In the rows, zero is written as 128.
Known rows:
zeki: [112 137 123 116 134 113 121 139 126 118 133 108 140 122 146 115 124 126
 141 136 122 123 134 131 129 139 137 131 125 122]
zopum: [122 115 131 131 132 126 113 123 129 129 130 116 140 142 141 129 125 122
 120 118 120 127 138 125 126 126 140 140 126 123]
veko: [ 92 102 146 146 115 137  90 149 124 110 136 138 119 115 133 110 160 153
 116 137 123 156 140  73 104 130 119 162 119  99]
pituba: [118 159 130 120 134 103 116 133 122 120 143 118 135 130 146 123 118 125
 138 141 118  99 130 128 131 166 121 130 126 123]
pozal: [121 120 133 136 129 118 110 131 128 128 135 111 145 143 153 124 121 124
 118 121 123 118 144 129 138 133 133 136 127 117]
koplun: [118 115 134 136 127 121 108 127 126 131 132 114 147 146 149 126 124 121
 119 121 115 123 146 128 142 136 136 138 135 116]
trodegrol: [147 112 130 142 120 118 136 140 128 138 116 122 134 133 128 115 137 135
 130 117 125 142 125 128 149 110 127 117 134 116]
tibre: [121 122 129 128 130 126 117 128 132 125 130 116 133 137 143 127 128 121
 117 123 124 124 142 123 131 127 140 139 131 125]
vimen: [120 122 132 132 128 124 116 130 130 126 131 113 138 141 147 125 127 124
 118 122 125 122 143 126 134 131 137 137 129 124]
plofon: [ 91 104 129 113 126 190 136 112 130 105 106 179  83 100  88 136 176 165
 116 149 136 189 108  59  71 122 122 169 108 121]
brepum: [137 129 124 130 125 106 140 148 125 130 120 115 139 116 130 105 133 135
 154 132 121 138 116 133 146 123 125 109 128 114]
plidu: [107 131 119 113 129 115 108 143 127 123 140 110 144 115 151 113 117 123
 144 130 129 120 141 139 129 138 133 127 130 121]
gada: [124 129 134 128 115 131 120 151 120 104 129 102 133 140 125 112 126 124
  97 119 128 101 147 119 131 119 135 135 131 141]
druko: [139 106 132 117 123 121 129 143 125 131 119 108 135 152 149 112 146 123
 122 123 122 151 133 117 165 109 145 138 132 126]
fizeru: [146 112 129 143 121 120 136 137 130 141 116 123 137 133 124 116 138 134
 129 116 123 144 123 126 148 111 131 119 135 114]
fesko: [114 112 126 128 125 128 106 130 135 135 137 120 137 132 148 125 123 119
 122 116 130 129 147 134 131 125 137 140 137 123]
stesko: [137 128 125 133 124 103 139 151 122 130 121 113 141 118 131 102 132 137
 152 132 122 135 120 134 150 125 121 107 127 112]

Facts:
raber | sutru stukom | pebal bruba | traple b
tretapla | sutru votema | pebal grevona | traple a
dastam | pebal kidrak | traple d
stesko | pebal simum | traple d
flidetik | sutru gragril, valer, zopum, stopla | pebal grevona | traple c
fosom | sutru sodo, stukom, sinak | pebal bruba | traple b
subus | sutru zulum | pebal sepem | traple c
briflu | sutru gridi | pebal lasapes | traple c
drora | sutru godrugir | pebal tezagrek | traple e
padrir | pebal flamus | traple f
vipli | sutru valer | pebal kidrak | traple d
pozal | sutru briflu, feflak | pebal truplir | traple f
gada | sutru raber, gribo | pebal grufli | traple f
dredus | pebal plofon | traple a
gragril | sutru valer | pebal flamus | traple a
trobon | sutru deskun
sereven | pebal niku | traple b
mizastul | pebal niku | traple g
flibramel | sutru vamom, drazo | pebal sepem | traple a
kidrak | sutru koplun, stise
sukebrer | sutru vipli | pebal simum | traple c
zeki | pebal kidrak | traple f
skupleklum | sutru sofi, beflamin, drudel | pebal sepem | traple b
libivo | sutru stukom, grevona | pebal trobon | traple f
trasu | sutru sukebrer, skeklu | pebal fiten | traple c
lurus | sutru drole, tretapla, brafliplur, skedu | pebal kape | traple d
druplor | sutru musok
vimen | sutru brepum | pebal fegomu | traple f
subeplur | pebal kape | traple e
feflak | pebal flamus | traple d
kito | pebal niku | traple g
sofi | sutru fesko, stavedos | pebal fegomu | traple d
kimim | pebal tezagrek | traple f
tugretral | sutru flokomal | pebal lasapes | traple d
gribo | pebal maposken | traple b
suza | sutru kubek, lasapes | pebal skane | traple g
plofon | sutru grufli
tibre | sutru drole, broruskam, brotur | pebal fiten | traple f
skane | sutru vamom
flotris | pebal flamus | traple f
skedu | sutru kito | pebal druplor | traple g
fleful | sutru subus | pebal tezagrek | traple c
stenu | sutru lasapes | pebal niku | traple a
tafli | sutru pozal | pebal lasapes | traple f
drudel | sutru druko, fosom | pebal tezagrek | traple b
zudepak | pebal lasapes | traple b
drole | sutru sepem
bramo | sutru stopla | pebal fiten | traple f
stegin | sutru kito, koli, stopla | pebal tezagrek | traple b
zulum | sutru koplun, sukebrer, stopla | pebal klidrebrek | traple g
letro | sutru kimim | pebal grevona | traple c
gridi | sutru klebros | pebal fegomu | traple f
zopum | sutru koli | pebal lasapes | traple f
godrugir | sutru gipim, skeklu, flibramel | pebal niku | traple a
vurabram | sutru gira, klibri
gipim | sutru fosom | pebal trobon | traple c
grosko | pebal plofon | traple b
patak | sutru gridi, flotris | pebal plofon | traple d
vonim | sutru fesko, godrugir | pebal trobon | traple b
stukom | pebal plofon | traple c
valer | sutru raber, flotris | pebal trobon | traple f
flifatrul | sutru stukom, brafliplur, daklasta | pebal vurabram | traple d
plidu | pebal bruba | traple a
triklom | pebal plofon | traple f
lita | pebal lasapes | traple a
matrar | sutru lita
klepluk | sutru sodo, sofi, vamom
klebros | pebal kape | traple b
fegomu | sutru gada
bomo | sutru beflamin | pebal trobon | traple e
druko | sutru drazo | pebal lasapes | traple e
brepum | pebal grufli | traple d
relolen | sutru raber, flotris | pebal flamus | traple f
trabok | sutru flotris | pebal vurabram | traple g
skekluk | sutru koplun | pebal kape | traple c
rorulil | sutru matu | pebal trobon | traple b
stise | sutru lasapes | pebal fiten | traple f
gira | pebal grevona | traple f
flegren | pebal kape | traple d
trume | sutru trasu | pebal sepem | traple b
tages | sutru koplun | pebal tezagrek | traple b
trodegrol | sutru tugretral | pebal sepem | traple d
daklasta | sutru raploflo, fesko | pebal grufli | traple a
popel | sutru musok, feflak | pebal trobon | traple f
plesum | pebal flamus | traple g
musok | sutru flotris | pebal kidrak | traple e
broruskam | sutru bramo, drazo | pebal grevona | traple b
flokomal | sutru klebros, fekis | pebal druplor | traple c
flamus | sutru koli, skeklu
plemal | sutru rorulil | pebal skaten | traple e
fetristek | pebal lasapes | traple d
pituba | pebal meram | traple g
deskun | pebal druplor | traple d
drazo | sutru sinak | pebal vurabram | traple d
koli | sutru gridi, vipli, skane | pebal drole | traple d
fizeru | sutru sukebrer | pebal lasapes | traple d
koplun | sutru klebros, raploflo, druko | pebal meram | traple f
flale | sutru simum | pebal drole | traple a
plikugru | sutru flotris, brafliplur, fekis | pebal druplor | traple b
skaten | sutru patak, klepluk
difo | sutru flotris | pebal klidrebrek | traple c
trofli | pebal niku | traple g
vamom | sutru drudel | pebal plofon | traple a
raploflo | pebal kape | traple e
gredru | pebal simum | traple d
beflamin | sutru plidu, druplor, trofle | pebal trobon | traple b
kubek | sutru grize | pebal besuni | traple f
sobres | sutru feflak | pebal kape | traple a
tromul | pebal fiten | traple a
matu | sutru veko | pebal plofon | traple e
kaplim | sutru stise, grize | pebal fiten | traple e
skeklu | sutru skane | pebal tezagrek | traple a
fesko | sutru feflak, plotres, padrir | pebal kidrak | traple a
sitim | sutru fleful, vimen | pebal grevona | traple f
vagar | sutru tretapla, triklom | pebal grevona | traple f
veklom | pebal fiten | traple c
meduk | sutru stenu | pebal truplir | traple e
klibri | sutru musok | pebal klidrebrek | traple g
skupu | pebal grevona | traple f
gugrom | sutru druko, stegin | pebal fiten | traple b
brafliplur | sutru fosom | pebal niku | traple g
simum | sutru gridi
zoki | sutru zudepak | pebal tezagrek | traple b
reklam | sutru druplor, vonim, grosko | pebal plofon | traple f
faskeful | sutru bramo, gribo | pebal skane | traple f
neplozel | pebal fegomu | traple f
degutam | sutru gada | pebal sepem | traple a
truplir | sutru gribo
brotur | pebal tezagrek | traple d
meram | sutru padrir
skegrum | sutru flifatrul | pebal kape | traple d
bruba | sutru gridi, padrir
stavedos | pebal trobon | traple c
stopla | sutru gridi, patak | pebal plofon | traple c
votema | sutru gipim, gragril, tages | pebal klepluk | traple a
fekis | sutru gribo, sinak | pebal sepem | traple a
grevona | sutru votema
skeredon | sutru zopum, sereven | pebal niku | traple g
kefal | pebal grevona | traple d
grize | pebal niku | traple b
veko | sutru flokomal | pebal plofon | traple f
sinak | sutru gribo | pebal tezagrek | traple c
plotres | sutru brafliplur, drazo | pebal grufli | traple d
trofle | sutru gravu | pebal niku | traple g
gravu | sutru drole, gada | pebal skane | traple d
vafa | pebal flamus | traple c
plistil | pebal grufli | traple d
sodo | sutru stukom | pebal fiten | traple g

Rows:
No name comes twice in this set of rows, the named rows included.
[130 150 133 137 136 122 117 121 138 132 138 129 126 140 149 129 120 128
 106 125 129  98 138 122 129 151 128 142 128 123] -> klibri
[148 115 129 149 123 119 135 139 134 140 116 122 136 133 130 111 133 137
 123 114 131 136 121 129 148 109 126 119 127 112] -> vipli
[146 115 133 148 115 117 136 148 125 133 114 116 138 134 123 107 137 135
 121 117 124 130 128 125 154 113 126 117 138 116] -> gravu
[ 87  93 146 139 108 136  84 153 129 117 145 144 112 112 145 114 161 144
 126 134 135 163 147  81 102 126 113 161 128 102] -> vamom
[121 151 118 120 145 117 123 146 142 112 135 112 131 117 157 104 114 136
 126 128 143 109 126 134 119 130 133 129  99 123] -> flotris
[109  93 142 136 114 131 101 162 123 117 124 133 124 122 140  91 173 161
 120 138 126 181 129  67 134 109 123 159 114  93] -> matu
[140 111 146 171 116 129 126 114 104 129 139 152 136 126  76 163 104 137
 136 118 133 112 106 153  97 128  77  93 112 121] -> briflu
[111  95 159 189 102 139 101 136  99 115 146 175 121 104  69 145 137 167
 135 133 134 143 104 101  69 131  54 114  99  91] -> stopla
[123 115 131 129 131 128 113 127 124 124 133 114 141 142 135 129 125 123
 117 116 119 125 136 122 127 123 140 139 125 126] -> bramo
[148 112 143 143 106 113 138 157 115 122 120 109 130 142 121 113 141 129
 124 119 125 130 131 124 153 110 118 115 143 130] -> drazo
[129 133 128 132 136 127 121 140 142 116 133 113 124 137 155 116 118 131
 104 117 148 110 136 128 122 119 132 138 107 129] -> relolen

The same objects again, as new rows of numbers:
Known rows:
vafa: [ 89 110 181 122 123 125 112 124 150 127  99 135 130 153 125 123 134 129
 132 132 137 105 102 116 109 126 143  59 144 122 147 147 123]
plidu: [112 155 134 126 129 137 119 118 138 126 114 130 127 143 121 120 134 119
 125 124 131 133 124 137 119 127 149 115 130 114 130 111 120]
flibramel: [117 133 126 122 115 131 118 120 139 129 107 135 126 124 126 127 136 127
 128 126 138 135 125 140 127 124 121 100 124 115 128 105 129]
plesum: [108 122 138 128 145 121 143 131 118 113 145 123 133 110 136 123 140 103
 130 135 115 128 144 117 136 123 124 170 134 112 115 116 128]
subeplur: [103 102 148 123 131 122 130 123 131 122 134 128 133 121 132 122 138 111
 130 132 134 118 120 121 124 127 134 133 134 116 129 133 125]
trume: [168 110 115 114 124 123 131 118 119 129 148 124 127  75 139 126 129 113
 129 141 150 125 136 121 144 127 110 171 124 120 112 108 135]
sepem: [148 134 116 156 114 125 143 143 124 136 120 114 132 149 113 142 108 146
 120 107  82 107 133 133 117 139 137 157 139 192 155 167 129]
mizastul: [117 167 149 107 173 122 162 119  94  92 157 113 129 150 137 139 111 124
 124 145 127 120 116 127 215 120 157 152 117 116 102 132 184]
tugretral: [160  84 102 123 117 134 125 151 136 116 143 136 129 112 143 120 138 109
 127 133 153 116 132 140 159 134 118 162 116  99 126 103 109]
difo: [101 144 180 120 124 120 109 118 149 130  83 136 127 142 111 131 126 136
 132 128 132  99 108 121  95 126 126  57 136 124 145 142 125]
grize: [166 126 118 105 155 138 152  91  81  99 169 116 121 147 158 134 116 130
 119 154 149 139  99 135 223 121 167 158 126 139  97 142 185]
sukebrer: [123 123 182 125 109 120 107 104 141 129  94 138 130 153 126 135 135 149
 134 122 131 108  97 112 107 121 131  57 136 131 137 121 122]
zulum: [128 112 138 126 124 114 143 123 114 121 135 128 130  90 139 132 137 126
 131 133 122 126 144 117 145 119  93 165 124 120 108 109 140]
matrar: [139 116 125 153 123 120 145 176 106 143 149 114 133 146 118 141  98 141
 122 116  93 128 147 115 119 137 139 155 138 201 157 169 133]
fesko: [108 148 136 122 118 131 116 120 128 133 113 136 122 135 120 123 133 121
 126 123 138 143 127 139 112 124 135 106 124 123 129  94 132]
dastam: [158 103 100 125 143 136 124 157 125 119 155 132 126 129 144 119 129 110
 129 138 152 133 129 128 150 135 131 157 121 107 122 117 114]
reklam: [139 190 112 146 178 126 116 143 120 140 116 124 116 141  84 132 149 100
 127 162 127 192 122 115  34 118  94  55 119  98 121 161 129]

Rows:
No name comes twice in this set of rows, the named rows included.
[109 115 131 125 114 125 146 109 124 114 118 132 132  97 127 122 152 105
 124 119 114 112 142 140 125 126 118 183 131 112 116  86 131] -> sodo
[171 139 101 122 125 131 130  99 125 121 129 117 127  94 134 122 135 116
 127 133 131 106 126 135 138 130 125 185 129 114 111 116 126] -> raber
[139 151 129 151 115 122 139 153  97 143 133 118 129 158 103 138 100 137
 117 102  87 127 146 129  91 140 152 164 133 192 154 136 132] -> druplor
[179  91 113 120 112 128 120 157 132 124 140 138 128 100 140 125 132 111
 129 135 154 121 138 130 158 133 104 154 110 100 125  85 116] -> fizeru
[140 113 112 114 122 131 129 119 121 127 135 126 127  76 123 112 138  88
 122 135 147 122 139 143 125 136 135 191 130 113 125  91 129] -> beflamin
[148 129 102 121 132 136 123 136 111 124 138 138 119 123 130 121 130 114
 125 129 144 131 137 142 119 136 131 155 114 111 118  96 126] -> sofi
[108 144 121 124 132 131 124 128 156 127 106 129 129 123 121 126 133 123
 129 132 139 116 125 145 142 128 119 103 128 107 135 133 127] -> degutam
[110 199 141 106 176 127 161 109  98  92 137 115 127 148 126 139 111 121
 120 139 126 107 120 145 200 123 152 158 117 112 101 129 184] -> trofle
[148 103 117 114 111 128 127 114 117 130 133 129 125  71 124 116 138  94
 122 134 147 130 140 139 120 133 129 185 126 114 121  78 135] -> vonim
[102 158 116 129 132 135 126 122 168 128 109 127 133 139 118 127 136 134
 129 121 127 130 122 147 138 124 130 100 123 100 131 132 118] -> gada
[142  59 126 157  89 129 143 150  97 134 147 126 133 161 132 136 123 143
 118 107  87 137 133 125 133 130 143 160 146 213 155 152 130] -> lasapes

Now the same objects, written a new way:
Known rows:
fleful: [154 154 103  62 108 140 140 165  72 114 103 130 144 143 165  94 135 108
 123 109 113  82 198  72 130 110]
veklom: [163 100 133 104 120  91 115 129 118 112 149 156 138 158 144 124 105 144
  99 131 156 116 151  99 100 120]
plidu: [148 135 113 124 136 100 114 110 116 125 149 160 142 149 140 130 122 132
 106 129 122  86 132 108 107 130]
kito: [103 113  96 138  70 101 192  97 141 177 150 174 160 150 161  31 113 130
 111 132 141  57  72 125 115 110]
simum: [133 143 146 183 106 155  93 104 106 110  83 145 122 131 159 123 164 152
 117 141 154 105 138 133 127 104]
skekluk: [155 104 130  99 101 118 119 137 113 110 134 135 130 158 143 119 111 131
 101 118 146 114 139 104 125 129]
sukebrer: [155 111 129 104  98 125 120 137 114 112 129 135 128 156 146 119 112 125
 105 120 146 113 141 106 130 125]
klidrebrek: [122 143 124 176 105 117  93  86 120 104  98 164 139 117 170 130 155 134
 108 142 151 112 140  96 101 106]
skedu: [110 118 138 116 114  95 175 119 101 138 119 129 143 155 138  86 153 143
 121 140 169  76  83  92 120 140]
tafli: [148 113 129 111 148 113  95 127 111 102 149 127 134 147 118 126 123 143
 100 128  99 113 123 129 109 149]
triklom: [140 170 117 105 158  84 105  85 149 161 142 128 113 120 114 172  98  61
 113 139 130  97 134 132 157 128]
trasu: [160  93 138  98 108 116 116 139 110  99 137 134 130 165 139 122 113 142
  98 119 150 120 134 103 120 136]
drudel: [138 142 107  45 122 135 145 144  76 113  86 128 147 112 153  59 147 118
 135 122 123  91 191  75 136 105]
klepluk: [121 137 129 169  94 131  79  97 113  99  87 145 126 119 160 115 171 136
 110 129 147 118 129 101 124 123]
tugretral: [147  85 141 100 120 111 116 145 111 107 136 118 126 148 129 114 111 133
  93 131 134 131 143 116 104 127]
skegrum: [142  98 134 100 117 110 112 142 116 116 131 122 123 143 134 102 117 124
  96 131 132 127 149 116 116 122]
grufli: [124 143 125 176 106 117  94  87 121 102  99 164 139 118 170 131 154 133
 107 142 151 111 140  97 101 105]

Rows:
No name comes twice in this set of rows, the named rows included.
[149 103 136  94 127 105 140 110 123 117 126 147 145 127 141 102 105 140
 112 148 161 115 145 111 105 100] -> klebros
[154 159 111  64  81 128 131 173  43 140 117 117 148 108 158 104 129 119
 141 113 114  77 201  83 106 113] -> sinak
[159 153 150  99 117 122 123 119 132 172 119 116  91 150 123 160  94  81
 123 136 185 102 146 142 190 112] -> stopla
[153 136 138 105 105 123 106 156 115 121 148 142 128 159 161 104 115 123
 109 142 147 133 132 102 126 122] -> difo
[141  99 131 101 114 114 116 141 116 116 130 121 124 143 136 108 114 118
  97 131 132 125 148 117 115 120] -> trodegrol
[136 105 128  97 115 102  96 137 117 125 126 130 113 139 130  84 128 124
  97 131 133 129 156 115 129 122] -> flifatrul
[140 119 142  89 112 123 123 135 116 115 129 131 136 123 150  85 117 129
 121 153 155 135 123 107 124 114] -> plikugru
[147 103 139 114 122 134 122 140 114 123 117 122 118 154 133 109 116 129
 101 133 136 115 155 138 126 107] -> koli
[144 176  87  83 162 123 128 137  82 120 119 143 156 126 150 105 138 106
 120 123  66  66 199  92 101 111] -> kimim
[147 116 128 108 149 101  81 126 109 107 148 136 128 144 114 109 132 148
 101 127 104 116 129 128 114 150] -> libivo
[144 154 122  90 134 112 104  99 132 156 133 116  99 124 114 168 107  57
 120 131 141 110 118 128 173 132] -> matu
[119 171 134 157  99 120  90  80 134 135  87 128 106 106 149 164 147  78
 121 139 172 117 120 108 164 122] -> plofon
[147 111 127 111 146 114 100 126 113  95 148 126 137 147 120 129 122 137
  97 125  97 113 119 124 107 152] -> stise
[147 134 123 120 126 121 109 123 104 123 141 141 132 154 133 122 132 137
 111 121 120  91 120 120 127 141] -> flale

